The same points and some others measured another way (B), then each row and its match in B:
B:
0: [ 373   12 -766   87 -354  340 -497  243  125 -278  177  -39  478 -350
 -105  409  802  158 -173 -228  183  -89   12]
1: [ 294 -116 -257  224 -107    8 -311   36   33  -28  216  -31  123 -393
  -49  277  414 -154  -58  -99  252 -113   46]
2: [ -58 -154  752 -170 -112  227  242 -128 -205 -270  119 -184 -628  173
  188  159 -123    1 -417  -24 -122  -29 -229]
3: [  10 -210  560  -56  142  -15  397 -153 -285   13   73   70 -519  -82
   56 -265 -240 -437  -54  180  -46 -129  -15]
4: [ -87  145  435 -211  127   35 -119  131  -90  254  132  -32  -51 -174
 -234  -78  -42  231 -440   24  124 -281   91]
5: [-249   52  157 -218   19  223   36  -87   71  -60 -495 -121 -251  454
  -28  181 -213   37  -32   18 -234  300 -343]
6: [-184   18  218   36   77 -146   24   93  -70  299 -213   40   15 -134
 -202 -118 -433 -242  177   59  152 -190  -47]
7: [ -21  168  316 -271  144  144 -145  121  -79  175  173   -1  -38 -162
 -224  -80  161  281 -528   45   81 -244  111]
8: [ -53   -7   68 -203  -86  343  114   40 -138 -236  -96   52 -182   85
   34  -35   46 -118 -132   85 -107    2  -83]
9: [-157   33  343  -27  -33   41 -117    7  -25   67  -81 -105 -179    3
  -26  196 -193  -17 -136  -22  101  -53 -120]
10: [ 154 -131  168 -177 -157  438   39 -126 -102 -457  140 -118 -424  130
  215  275  397   29 -436  -17 -160  146 -156]
11: [ 128   13 -239  122 -141    4 -329  180   81   95   24  -72  308 -286
 -211  238  200   53  -36 -169  234 -175  -38]
12: [ 138 -233  347    2   59 -214  229  -40   19  228 -125 -249 -127   43
 -290   25 -127   77  -72 -222 -100  -80 -309]
13: [  89   92 -289   79 -266   -2 -435  354  163  164  -19 -182  557 -280
 -378  325  180  360 -101 -342  253 -297 -120]
14: [ 272 -290  219  162  122 -100  311  -87 -352   22  363  250 -301 -536
   39 -394   46 -716   85  241  178 -329  244]
15: [  -6  -72   55 -163   88  283  170 -140 -132 -187 -148  100 -352  126
  103  -84   78 -315  -53  205 -164  173  -70]
16: [  55   57 -318   57    4  -77 -220  191  114  283 -205   -4  396 -201
 -357   30   39    9  123  -99  145 -141  -49]
17: [-233   88 -223 -172  299  202  105 -183   -4   48 -607  254 -217  286
    7 -213 -201 -540  348  393 -192  406  -72]
18: [ 108  -41 -165    3  -48  171  -92   25  -47  -91   -4   52  -12 -149
  -19   70  211 -188  -28   38   71  -18   -7]
19: [  45 -172  502   12   29  -21  191  -72 -205    7  150  -26 -373 -155
   28  -62 -133 -260 -143   48   58 -184  -39]
20: [  99  -75   49  -47 -152  241   -6   50 -116 -214  110  -15 -118 -115
   33  102  186  -88 -190  -28   29 -101  -44]
21: [-137   12  163  -47    1   87   57   57 -127   39 -130   79  -97  -70
  -50  -94 -229 -255   60  108   66 -118  -30]
22: [  61  124 -346 -120   26   95 -269  164  179  184 -258  -80  350   -9
 -356  118  234  267  -96 -128   -2   17 -121]
23: [  81 -107   76  -36  -25   94  211   74 -207  -30   34  114  -77 -206
  -79 -250  -27 -310   25   85   23 -227   28]
24: [ 110  -45 -165   42    3  188  -86  -27 -118 -125   79  163  -95 -235
   79   -4  225 -383   10  166  122  -24  115]
25: [  46   32 -316   94  -88   24 -200  195   10  110  -88   72  324 -294
 -211   22   54 -165  156  -29  206 -191   27]
26: [ 119  -41 -230  125  -78  -64 -176  146   64  146  -79  -42  278 -237
 -240  105   86  -65   97 -128  158 -157  -76]
27: [ 135 -211  313   53  126 -103  113 -166  -64   88   28  -78 -329  -81
  -36   38    3 -228  -83   11   -4    9 -107]
28: [-157   53  269   84  -74 -270 -187  238   87  420 -190 -213  256 -135
 -390  165 -425  186   32 -252  230 -301 -195]
29: [  30   28  422 -254   -6  239   76  106 -242  -58  310   27 -211 -189
  -54 -141  127   94 -504   64   40 -309  112]
30: [ 217 -174   92   57   31  -12  -36 -112    5   12   63 -114 -171 -103
  -60  165  226  -90 -152  -70   18   22 -104]
31: [-227  -17  185 -281  167  283  250 -259  -16 -135 -551  -10 -504  546
   91   15 -209 -231   41  203 -373  472 -315]
32: [ 228 -257  564  212  -64 -101 -100 -148 -152  -62  507 -160 -427 -370
  148  318  162 -170 -365  -86  268 -211    9]
33: [  63  -52 -196   19   86  109   -9  -51  -62  -14 -132  155  -70 -124
  -23  -75  107 -397  138  171   24   64   24]
34: [ 409 -373  171   26  107 -247  322  -90   36  214  -21 -251 -100  -50
 -342  -53  159   53 -103 -264 -171  -71 -283]
35: [ 137  245  -86 -269  182  106 -359  255   60  339  196    0  348 -315
 -463  -81  477  509 -584  -44  131 -288  193]
36: [ -47 -112  550  -70   21   39   -6 -186    6  -32  -40 -253 -466  195
   60  338  -68   75 -314  -78  -66  129 -272]
37: [-198   67  339   -1  -57  126    7  129 -302  -16  156  215 -158 -329
   71 -176 -291 -408  -18  225  276 -362  194]
38: [  50   58  367   -4   13  -94 -225  187  -78  266  319  -82   74 -409
 -239   40   51  185 -393  -91  298 -424  114]
39: [   4  -21  -21  150  -73 -102  -56  210 -124  174   39  108  196 -410
 -183 -124 -181 -313  183   20  288 -364   95]
40: [ -80  157  350 -399  160  191   -3   87  -29  167  -48  -81  -99   95
 -271  -99   82  401 -526   13 -120  -99  -45]
41: [-119 -178   67   69 -210  103  135 -116   51 -202 -488 -184 -245  357
   84  331 -319 -264  295 -116 -157  272 -464]
42: [ -84   15 -222    7  136   49  174   87 -194  124 -236  354   69 -232
 -120 -453 -241 -658  416  314   86 -144  152]
43: [ 523 -538   53  117  308 -252  582 -335 -115  120  -15    9 -389 -123
 -136 -350  198 -571  198   54 -238   97 -145]
44: [-221  173  209 -225 -122  373 -257   35   19 -179 -126 -110 -178  206
   71  359   41  222 -368   -6  -18  110 -154]
45: [ -75  -15 -147 -220   63  316   88 -156   69 -174 -489  -26 -235  416
   16   95   62 -121   37   86 -311  419 -290]
46: [ 182  155 -571 -103 -191  249 -451  304  210   12  -75 -121  561 -131
 -362  290  537  469 -254 -259   79  -95  -79]
47: [-203   48  384 -123   47  158 -105 -137   -5  -41 -159  -97 -386  192
   94  252 -138  -34 -219   76  -26  170 -156]
48: [-627  329  136 -300  -39  486  -74   41 -100 -195 -570  181 -252  415
  178   36 -512 -260  106  335  -75  229 -113]
49: [ 176 -151   44 -156  -82  459   45 -224  -81 -488   72  -58 -492  178
  276  268  471 -115 -340   57 -211  292 -152]
50: [  45  -93  205   91   98    2  -12  -87 -163   25  153  113 -260 -277
   69  -36    1 -425  -28  175  181 -103  109]
51: [ 177  -27 -206  358 -364 -195 -426  429   -3  193  291  -79  603 -708
 -304  242   60   13   61 -327  556 -632   77]
52: [ -34  139  378 -207   23   60 -178  192  -31  213  157 -128   54 -159
 -283   37   62  409 -522 -102  115 -313    7]
53: [  68  -40 -447 -118 -115  392 -125 -114  175 -321 -427 -116  -67  367
   46  383  355   11    7  -63 -263  467 -336]
54: [-146  -39   26 -259  243  253  485  -94 -254  -61 -384  328 -343  167
    7 -557 -258 -615  259  419 -258  124   13]
55: [-198   -3  350 -109   76   43   96  -55  -48   86 -269  -55 -256  174
  -59   20 -308 -111  -23   54  -70   59 -190]
56: [ 318 -232   53   -1  -33    2  120  -28  -19  -15   78 -145  -74 -108
 -156   60  268   10 -174 -165  -67  -72 -165]
57: [-252   34  467 -273   14  320  162  -95 -152 -174 -189  -18 -484  294
  130   28 -224  -90 -230  155 -161  120 -162]
58: [ -41   10  -29 -130  -75  171 -120   12  143  -24 -313 -194   -8  244
 -139  293   59  212 -132 -155 -126  171 -309]
59: [ 249 -104  138  177 -155   50 -201  139 -238  -80  611   85  -14 -671
   43   54  309 -226 -281    3  419 -482  274]
60: [-259   74  375 -108 -104  122 -176  -20   96  -14 -290 -265 -206  303
  -22  435 -236  220 -204 -138  -34  147 -343]
61: [ 236  -96 -395   46  -36  157  -46   49  -52  -92   19  129  114 -267
  -85  -47  345 -300   81   56   65  -52   55]
62: [ 134   83  -91   16  -16   38 -369  168   29  151  201  -18  235 -370
 -213  138  318  149 -281  -76  255 -241  111]
63: [  12   27  -71   95 -102  -12 -361   66  149  110 -104 -174  140  -85
 -150  398   90  124  -79 -179  161   -6 -162]
64: [ -63   40   17 -184  -90  300   34   92  -87 -148 -139   25  -65   59
  -49   -4   22  -23 -116   27  -66  -39  -98]
65: [-100  -51  319  -15   62   45   20 -110  -71   13 -106  -24 -328   39
   46   92 -164 -234  -47   89   17   55 -103]
66: [  85  -54 -115    2  -52  199  -90  -26  -55 -155   10   51 -104 -114
   48  109  223 -216  -51   68   53   27  -16]
67: [ 166 -183  -13  194   53 -187   37   -3  -67  178    3   41   15 -308
 -143  -74  -41 -388  197   14  155 -155   -2]
68: [  90  -14   56  146 -175 -111 -269  240    3  182  159 -120  264 -385
 -241  195   25   98 -114 -219  313 -384  -20]
69: [ 114 -131   63  200   20 -203  -73   22  -22  213   22  -34   39 -297
 -154   59  -56 -252  109  -61  205 -178  -30]
70: [ 199  -37 -319   74  -84  245 -286  -54    2 -214  102   49  -36 -196
   99  274  466 -207  -95   44  127   96   39]
71: [ 648 -557 -109  104  320 -267  467 -363   35  147  -67 -120 -286  -43
 -238 -192  426 -352  109  -79 -309  220 -242]

[  48  147 -291  138  149  103  203  338 -167  299  148   15  -63  167
 -483  -81  107  185   33 -269 -380   93  -32   -4   95    8]  37
[-141 -414  372 -143 -313  159  135 -391  343 -151  146 -185   66 -237
  233   54  -27 -257 -146   66  386  185 -535  -39 -208  -14]  9
[  38  -43   70 -176  150   14    5   67  -99 -115 -306  -37 -261    6
   83  314 -130   29  116   -8  -48 -193  257   89  109  116]  10
[-349  156  252  168  183 -241 -150   81  110 -363  612  -48  -42  -82
    3  136  -87   -2  -30   77  146 -256  -21 -211  293 -259]  35
[ 111  104 -224   47   30  103  -93  272 -126  222   37   25  -65  158
 -294  -12   25  135 -105  -45 -305  -55  161  139  102  -20]  26
[ -72 -341  265 -180 -416  149    5 -429  416 -174   49  -64  116 -302
  383  124 -110 -267 -252   57  482   81 -392   29 -225  -44]  27
[-203 -488  435 -184 -284   -4 -188 -520  397 -317  359 -129   99 -285
  330  185 -159 -271 -263  201  539   39 -444  -26  -15 -150]  22
[  60  -47 -130  -49  -33   95    2   70    3  127  -28   97   68  -13
 -125   30   -5  145 -170 -153  -93  -34  -12   98   -8   78]  23
[ -89 -236  360  -67 -120  200   96  -33   78  -45   28 -257  -80  -12
   14  -39   78 -110  -30  181   11   85 -244   27 -134   55]  60
[  52  162 -115   70  -30  147  100  252  -36  145  -41    2  -55   71
 -165  -39   60   73  -44  -90 -203  -33   63   66  -45   20]  19
[  40  206   17   50  111  158  168  393 -174   76 -229 -121 -233  158
 -156    7   85   78  140    8 -333 -102  224   60  -28  104]  2
[  29  -17 -101   59  -19  128   16  163  -46  190  176  -61  -39  108
 -293  -54   59   51  -83  -46 -204   78  -82   57   53  -45]  21
[ -62 -362  143  -20   91  135   64    1  -89  157  347 -250  -88  138
 -414  -66   96   23   -2   48 -198  244 -351    1  121  -10]  48
[  64   36 -132    7   42   66  -39  172  -71  115   36   -5 -100   98
 -192   77  -18   65  -45  -55 -177  -47   99   87  105  -30]  11
[ -62  -50  149   60 -169  253  133  152   58  150   92  -77  172   20
 -170 -298  212  111 -227   28 -161   75 -265   52 -239  118]  28
[   9 -296  160 -172  -20   75 -220  -66  -22  -15    5  -86  -42   27
  -34  105  -53   43 -154  161  -44  -72   11  156   73   51]  45
[ 129   31 -237   -7 -120  153  -42  143   -2  230  -27  106   76   38
 -181  -45   22  122 -221 -129 -170   -8   31  159  -39   34]  67
[  82  248 -155    7   23  134  226  279  -63   78 -294   39 -159   32
  -23  100    0   54   87 -191 -166 -105  207   48  -64   92]  32
[  -1  -33  -46   91 -109  194   55  171    8  234  211  -22  138   68
 -310 -231  155  137 -222  -53 -217  101 -214   65  -89   28]  6
[   1  146  104   51   37  150   65  319 -105   37 -100 -145 -174  125
 -109  -32   75   40   49  108 -255 -102  152   69  -32   46]  36
[  74 -181 -251  -25  -62   92  -93    4    4  272  237  137  195   36
 -343  -68   25  199 -313 -199 -137   97 -183  120   67   13]  42
[-129  204   29  117  168  -49   79  228  -36  -95  199  -39 -144   26
 -118   96  -17   46   84  -65  -86 -139   76  -94  150  -88]  29
[ -45 -509  151 -219 -338  101  -28 -523  372  -79  200  -34  144 -270
  205  159 -137 -218 -276  -52  453  187 -506   34  -95  -64]  25
[  29  -51  -30  -35   86   52  -45  121  -87   56   43  -67 -157   91
 -176  120  -34   41   10   -3 -159  -39   80   71  145  -19]  8
[ -24 -521  168 -338 -234    0  -57 -611  348 -243   13  -45  -71 -297
  384  460 -302 -318  -98  -47  566   86 -314   24   28  -81]  70
[-138 -305  347 -110 -141  114   85 -207  186 -142  128 -193  -25 -126
  117   68  -17 -163  -63   99  209   88 -338  -26  -89   -3]  47
[ -30 -179   40  -52  -85   76 -110  -33   71   47  153   42  139  -40
  -97  -33   10  112 -270  -14   -2  -28 -143   87   -9   27]  16
[ 206 -405   70 -246 -293  358   -7 -113   33  227 -319 -138  -27   38
  -21  -14   39  -63 -185  111  -79  165 -146  283 -223  175]  41
[ 181   58 -213 -105 -252  128 -282   81   87  113 -254  254  177  -62
  116   41  -72  153 -413  -28  -26 -243  262  284 -107   80]  43
[ -41 -218  282 -172 -504  161 -173 -341  430 -209  -60   -9  166 -301
  505   90 -108 -237 -378  189  467  -90 -190  125 -281  -44]  34
